(in the rows, 128 means zero)
Each row of numbers stands for one thing and depends on some of the facts below. Use the named rows to name the rest.

Some facts about the things:
[<1000> <1029> <1122> <1129> <1161> <1169> <1173> <119> <1235> <1239> <1333> <1336> <1340> <1369> <1385> <1414> <150> <1547> <196> <19> <255> <319> <32> <387> <427> <507> <645> <691> <899> <913> <944> <971>] σ b
[<103> <1159> <1248> <1339> <1394> <18> <227> <277> <299> <308> <396> <504> <615> <617> <642> <671> <681> <689> <709> <714> <810> <930> <996>] σ c
[<1053> <1062> <1074> <109> <1104> <1115> <1118> <1146> <115> <1214> <1219> <1225> <1230> <1250> <1255> <125> <1269> <1293> <1296> <1337> <1346> <1379> <1413> <141> <1448> <1558> <179> <192> <200> <205> <262> <274> <275> <280> <301> <306> <395> <422> <456> <513> <514> <59> <5> <603> <711> <761> <791> <804> <821> <83> <844> <845> <879> <882> <886> <895>] σ a
[<1054> <1153> <1174> <1222> <1507> <1526> <244> <29> <436> <54> <669> <813> <826> <92>] σ f
[<106> <1262> <1347> <1360> <1531> <1532> <208> <597> <748>] σ e
[<1077> <108> <1356> <1479> <1500> <381> <582> <638> <647> <716> <790> <808> <914> <925>] σ d
<1029> Θ <1531> <1479> <1174>
<1053> Θ <671> <1296> <882> <913>
<1054> Θ <227> <1293> <886> <899> <1296> <597> <83>
<1077> Θ <255> <1250>
<108> Θ <109> <925>
<1118> Θ <1293> <1235> <106> <1448> <308>
<1169> Θ <638> <1115> <1526> <714> <1062>
<1173> Θ <150> <507> <109>
<1225> Θ <1230> <1062>
<1239> Θ <1347> <1379>
<1333> Θ <689> <882>
<1346> Θ <716> <709> <1074>
<1356> Θ <895> <1413> <1219> <381>
<1360> Θ <1159> <277>
<1385> Θ <92> <1146> <1074>
<1414> Θ <1269> <83>
<141> Θ <227> <882> <1174>
<1507> Θ <109> <691> <1255>
<1532> Θ <913> <691>
<1547> Θ <826> <1250> <1219> <1262>
<18> Θ <103> <1248> <1115> <1262>
<192> Θ <1146> <1262>
<196> Θ <92> <119> <1413> <1369>
<205> Θ <1000> <971> <106>
<208> Θ <396> <716>
<244> Θ <301> <1146> <617> <882>
<274> Θ <1394> <179>
<275> Θ <1293> <1255> <1262>
<299> Θ <280> <1230> <387> <914> <1340> <200> <1336>
<306> Θ <1339> <1104> <115> <1337>
<319> Θ <615> <262>
<32> Θ <1161> <645> <813>
<395> Θ <709>
<422> Θ <748> <396>
<427> Θ <1340> <29>
<436> Θ <381>
<504> Θ <92> <179>
<513> Θ <826> <914> <1296> <691> <106>
<514> Θ <1558> <603>
<582> Θ <396>
<59> Θ <913> <603>
<5> Θ <617> <1479> <1500>
<647> Θ <895> <671> <1531> <1153> <277> <603>
<669> Θ <1394> <1122>
<681> Θ <1296> <115> <277>
<761> Θ <1159> <671> <1531>
<790> Θ <19> <804> <671>
<791> Θ <1339> <899>
<808> Θ <689> <396> <714> <603>
<810> Θ <301>
<845> Θ <844> <615>
<879> Θ <1379> <456> <1296>
<930> Θ <711> <125> <1222>
<944> Θ <645> <1296> <821>
<996> Θ <396> <1479> <821> <925>

Some things and their rows:
<299>: [142 117  99 165 118 111 146 114 103 123 132 115 111 119 132 129 137 144
 116  87 121 111 115 154 139 110 116 122  99]
<5>: [161  99 114 128 118 101 169  95 133 152 137 102 126 103 123 151 153 148
  97  85 115 115 104 150 141 135 119 158 153]
<1122>: [109 133 153 102 142 135 133 156 130 137 118 152 108 132 133 115 105 118
 148 163 142 137 141 125 111 138 149 121 142]
<1153>: [142 114 143 114 118 167 133 115 183 138 140 140 169 139 135 167 128 110
 108 164 115 176 140 128 166 141 134 143 157]
<513>: [130 100 118 174 142 121 150 105 103  69 150 125 102 125 151 156 167 118
 116  68 159 120 152 143 141 114 139 117 117]
<681>: [118 141 108 187 168 107 126 113 114  52 135 137 103  82 166 142 146 124
 126  79 154 125 141 130 145 131 131 125 150]
<810>: [136 131 101 146 137 111 141 114 120 144 138 116 126  72 116 125 128 158
 118  89 131 124 102 160 149 125 121 144 127]
<1532>: [139 130  95 160 134 114 128 110 135  92 149 123 114 112 109 140 172 110
 127  86 114 127 144 164 108  98 111  82  82]
<1219>: [131 131 113 119 120 157  97 118 119 164 138 113 158 161 131 111 131 126
 126 144 128 115 122 115 122 107 111 131 100]
<456>: [121 127 151 120 137 138 114 134 121 119 122 134 137 150 142 124 129 112
 136 139 144 129 144  92 143 142 147 145 149]
<1255>: [117 128 123 109 123 145  91 123 108 136 130 143 160 164 137 116 124 109
 143 138 138 129 145 123 125 110 141 122  93]
<1000>: [114 102 174 127 118 145 166 155 110 134 102 127  89 162 140 111 107 138
 133 163 137 110 139 105 114 137 134 122 144]
<615>: [148 111 138 106 107 152 151 114 149 164 147 126 156 143 122 162 124 109
 120 160 114 157 161 130 156 120 145 167 146]
<387>: [ 85 145 123  87 152 147 111 148 150 152 155 131 136 106 116 125 130  88
 156 165 132 167 158 138 116 126 122 124 105]
<109>: [140 112 145 121  98 143 122 133 104  97 117 163 142 180 138 124 108 109
 137 132 137 112 156 128 115 113 167 105 103]
<18>: [161  99 108 121 115 131 166  98 116 150 154 131 133 103 111 159 125 142
 117  86 116 133 143 187 144 104 148 135 122]
<1173>: [134  80 129 118 113 129 176 118 130 138 166 119 105 109 111 159 143 122
 119  99 114 147 152 186 114 111 119 110  89]
<275>: [140 112 109 132 123 119 134 116  86 117 142 135 124 130 119 119 123 155
 120  63 136 109 118 179 123 104 145 103  85]
<115>: [123 137 153 117 143 133 118 130 125 106 112 152 140 144 146 139 121 109
 134 143 135 130 157  96 145 138 158 131 174]
<813>: [131 108 139 146  96 165 143 126 121 144 125 101 144 176 137 125 144 154
 119 162 123 116  94  89 146 125 100 138 107]

Which thing is each row?
No name comes twice in this set of rows, the named rows included.
[ 87 135 124 171 173 138 103 118  88  85 144  85 120 145 164 115 181  87
 139 127 186 124 138  49 163 124 115 142 115]  <1296>
[143 133  96 156 144 109 136 110 151 119 153 100 109 109 106 132 172 133
 117 103 102 120 128 147 111 111  89  98 134]  <1360>
[ 92 135 122 179 171 105 149 140  75  72 132 111  59  79 148 120 163 132
 138  77 174 122 109 119 123 130  92 114  87]  <944>

The same things again, as new rows of numbers:
Some rows with their names:
<790>: [101 122 117  98 147 161  99 138 159 154 175 105 122 147 141 173 168 134
  80 179 114  91 173  92 172 155 131]
<244>: [139  53 151 104 136  90 117 152 141 145 175 112  85 105 148 143 143 117
 106 167  85 125 137  81 127 170 112]
<1029>: [106  89 153 100 107 145 151 150 164 155 132 105 107 158 146 157 167 148
  81  99  90 117 154  82 104 156 107]
<29>: [168  71 150 153 175  89 118 114 103  84 171 182 131  88  78 133 139 105
 122 139 113 105 203 117 143 127 118]
<280>: [171  85 164 138 171 158 125  86  94  77 153 163 124 116 117 157  88 107
 120 159 165 161 202 150 111  98 181]
<647>: [103 115 126  92 132 166  96 135 157 157 173 101 116 162 145 167 170 141
  82 180  99  95 175  82 157 168 132]
<1255>: [170 100 157 139 129 144 131 160  78  76 154 101 123 131 133 133  92 158
 147 149 167 178 141 137 149  90 149]
<748>: [188 126 155 111 138 143 146 113 142  97 160 135 171  75 132 143 170 126
 142 153  98 112 119 126  97 109 121]
<645>: [149 128 139 149 138 130 146 148 156  88 105 166 150 156 110 116 163 133
 111 101 164 108 154  99 106 100 106]
<54>: [156  64 150 145 171  90 121 149 121  98 179 164 105  94  86 128 147 103
 117 144  86 110 172 101 145 145 112]
<179>: [166  75 163 173 123 164  91 129  97  75 162 145  98  91 144 110 117 123
 133 163 163 161 124 155 120 168 123]
<1339>: [103 140  87 138 138  95 112  96 147  80 177 176 143 111 124 148 112 113
  67 104 153 118 120 159 113  89 112]
<262>: [173  83 161 171 153 164  97 107 130  74 162 125 106 109 131 121 101 112
 121 150 171 149 125 155 115 120 146]
<109>: [188 123 158 149 118 159 134 168  92  66 158 105 121 134  93 155 134 124
 144 126 167 175 137 128 147  90 155]
<1159>: [102 141 114 111 102 141 118  99 149  81 169 181 147 113  76 169 168 122
  91 139 149 163 120 131 107  93 110]
<689>: [128 133 129 100  91  97 130  86 151  79 176 182 155  95 129 179 155 119
  92 135 114 171 123 124 113  92 111]
<996>: [166 116 142  96  88  95 144 145 158 130 179 107  99 144 137 183 167 104
  71 124  85 136 123  90 102 107 171]
<879>: [119  74 162 117 161 160 116 131 145 149 177  98  90 159 148 145  96 109
  98 153 129 146 144 139 112 101 185]
<669>: [149  60 148 158 168  92 120 161 137 107 181 140  86  93  96 138 150 108
  95 161  82  95 133 105 120 177 130]
<1222>: [169  67 147 161 172  94 100 149 116  83 178 174 108  83  81 116 153 112
 119 135  95 109 157 119 148 141 104]

Rows to name:
No name comes twice in this set of rows, the named rows included.
[104 121  92  98 153 102 136 111 161 150 176 117 107 152 122 186 133 111
  67 143  97 122 120 127 105 106 163]  <681>
[109 139 142 127 112 146 142 140 134 103 108 173 163 149  92 114 167 180
 130  96 160 158 182  88 109  91  99]  <913>
[116  76 156  99 108 116 140 124 155 150 114 124 112 151 157 155 158 159
  80  99  82 119 166  76 100 149 106]  <1333>
[120  78 108 143 173  88 138 167  79  77 169 173 128  95  78 115 121 147
 145 161 103 165 194  96 171  97 106]  <826>
[191 140 137  99 104 156 111 166 153  78 166 132 156 125 121 176 168 127
 129 170 156  98 144 111 177  94 107]  <925>
[119 120 103 113 121  97 144 123 147  80 177 174 116 109 116 191 148 114
  70 131 143 136 119 141 106 108 149]  <642>
[114 136  95 117 125 168  88 154  97  72 167 169 139 111 117 133 166 179
 121 174 158 104 143 123 181 155 102]  <381>
[134  66 136 138 107 120 151 159 140 129 114 118  91 144 156 160 158 164
  70 117 101 105 124  77 101 175 111]  <1385>
[128  90  84  97 154 146 120 164 118 122 171 110 107 136 156 183 150 166
  77 177 134  95 163  99 179 166 147]  <1077>
[106  98  93  98 143 166 108 168 130 143 174 110  96 145 153 177 159 176
  81 176 126  99 149  85 171 175 143]  <1356>
[100 120 148 136 127 160 141 126 146 126 113 176 149 151 104 116 169 162
 101  99 154 133 169  83  98 128 106]  <19>
[143  59 142  91 122  93 150  93 150 152  97 148 114 134 157 186 111 164
  66 145  89 111 204  82  91 169 128]  <1169>

Now the same things, written a new way:
Some things and their rows:
<319>: [124 133  97 104 135 112 132 111 207  71 153 129  94  83 123 149 109 112
 173 129 104  72 120 167 146  86 122]
<513>: [130 123 113 128 121 132 127 130 122 162 124 111 130 114 138 124 134 132
 112 132 125 136 150 135 118 129 109]
<1293>: [114 119 128 132 124 111 126 123 125 160 116 121 148 128 124 134 127 135
 128 135 130 130 138 122 135 149 136]
<1526>: [131 145 151 139 147 128 126 131 130 116 103 140 146 135 131 122 135 125
 138 117 131 120 152 131 118 121 148]
<1336>: [140 119 132 159 186 122 139 106 103 113 131 143 124 135 120 130 139 119
 134 137 137 112 143 134 121 156 131]
<119>: [139 128 133 115 136 130 135  99 123 112 127 145  95 147 122 139 115 121
 137 153 127 105 113 117 127 129 143]
<280>: [125 123 138 165 162 110 129 117 101 161 121 118 162 121 124 139 137 123
 119 139 141 132 170 132 132 155 124]
<109>: [125 127 132 123 125 114 121 128 125 157 120 117 137 128 127 140 125 131
 132 127 131 125 145 119 140 150 134]
<1414>: [136 109  97 117 129 141 139 126 131 116 133 137  97 131 131 108 138 137
 125 129 117 122 103 135 106 125 122]
<205>: [123 119 109 131 117 129 129 123 117 165 120 110 134 114 136 118 136 137
 113 137 124 137 142 136 115 126 113]
<308>: [112 120 133 143 130 122 132 107 135 115 123 129 161 136 113 108 131 136
 128 114 143 124  89 121 151 116 132]
<1385>: [154 132 114 108 128 152 134 112 128 114 134 135  74 135 136 126 125 121
 125 141 120 113 120 130 112 112 116]
<1479>: [108 121 153 133 122 129 126 148 105 105 132 126 103 136 128 124 124 130
 154 123 125 148 122 127 141 142 137]
<54>: [129 140 135 128 128 141 129 142 146 116 109 142 142 128 138 117 134 128
 126 116 124 131 144 134 108 110 139]
<714>: [132 135 143 138 139 130 127 112 135 111 124 125 142 138 119 118 127 125
 131 109 146 117 107 120 157 116 126]
<59>: [136 129 115 118 112 136 124 136 127 163 123 110 117 115 139 129 131 131
 116 128 124 134 150 132 121 130 110]
<1062>: [128 129 139 143 147 113 124 118 108 161 119 114 143 125 126 141 128 125
 128 137 137 123 163 127 137 150 128]
<1340>: [140 119 132 164 190 121 140 107  99 113 132 144 127 134 119 130 140 118
 131 137 138 115 150 135 121 155 129]
<709>: [143 146 151 121 126 138 121 111 145 108 125 124 122 141 123 129 118 119
 134 114 145 113 108 113 162 104 123]
<1333>: [152 126 109 107 137 149 133 122 129 114 133 133  82 133 136 120 132 127
 131 125 120 112 121 133 110 126 116]

Name these rows:
No name comes twice in this set of rows, the named rows included.
[132 135 140 116 119 121 121 118 124 157 118 117 123 130 129 150 115 122
 129 142 131 122 149 117 141 139 133]  <1074>
[126 146 152 125 121 136 129 123 146 114 105 150 143 136 131 131 119 121
 126 139 125 123 143 124 115 105 152]  <92>
[125 124 124 123 121 125 125 132 125 161 123 118 133 120 133 135 126 129
 120 133 128 132 146 126 127 137 121]  <1214>
[213 183 126 108 129 111 119 186  80  86 168  97 192 143 117 103 107 128
  63 121 115 151   6 146  94 104 106]  <930>
[142 121 117 119 142 135 136 119 126 114 133 140  96 137 127 124 130 127
 134 132 124 114 118 128 117 135 128]  <1129>
[124 131 137 121 116 116 125 111 124 159 117 120 135 131 126 145 115 126
 124 149 130 122 142 118 134 136 136]  <1413>
[128 134 120 125 118 146 130 152 150 119 110 138 138 120 142 105 140 135
 121 111 118 138 136 140 100 102 131]  <1054>
[152 146 128 103 110 146 118 129 126 161 123 105  94 121 146 140 118 120
 119 135 125 124 162 127 129 118 106]  <395>
[130 134 143 131 142 142 121 218 199  98 140 170 159 122 143 143 134 120
 129  73 124 157 158 117 133 161 149]  <813>
[104 136 104 112 114  99 123 123 207 119 143 105 132  69 127 159 107 116
 162 134 108  91 150 166 158  88 117]  <845>
[127 124 117 129 118 148 131 130 152 113 132 123 136 122 130 102 135 135
 113 104 134 134  94 130 137  99 105]  <681>

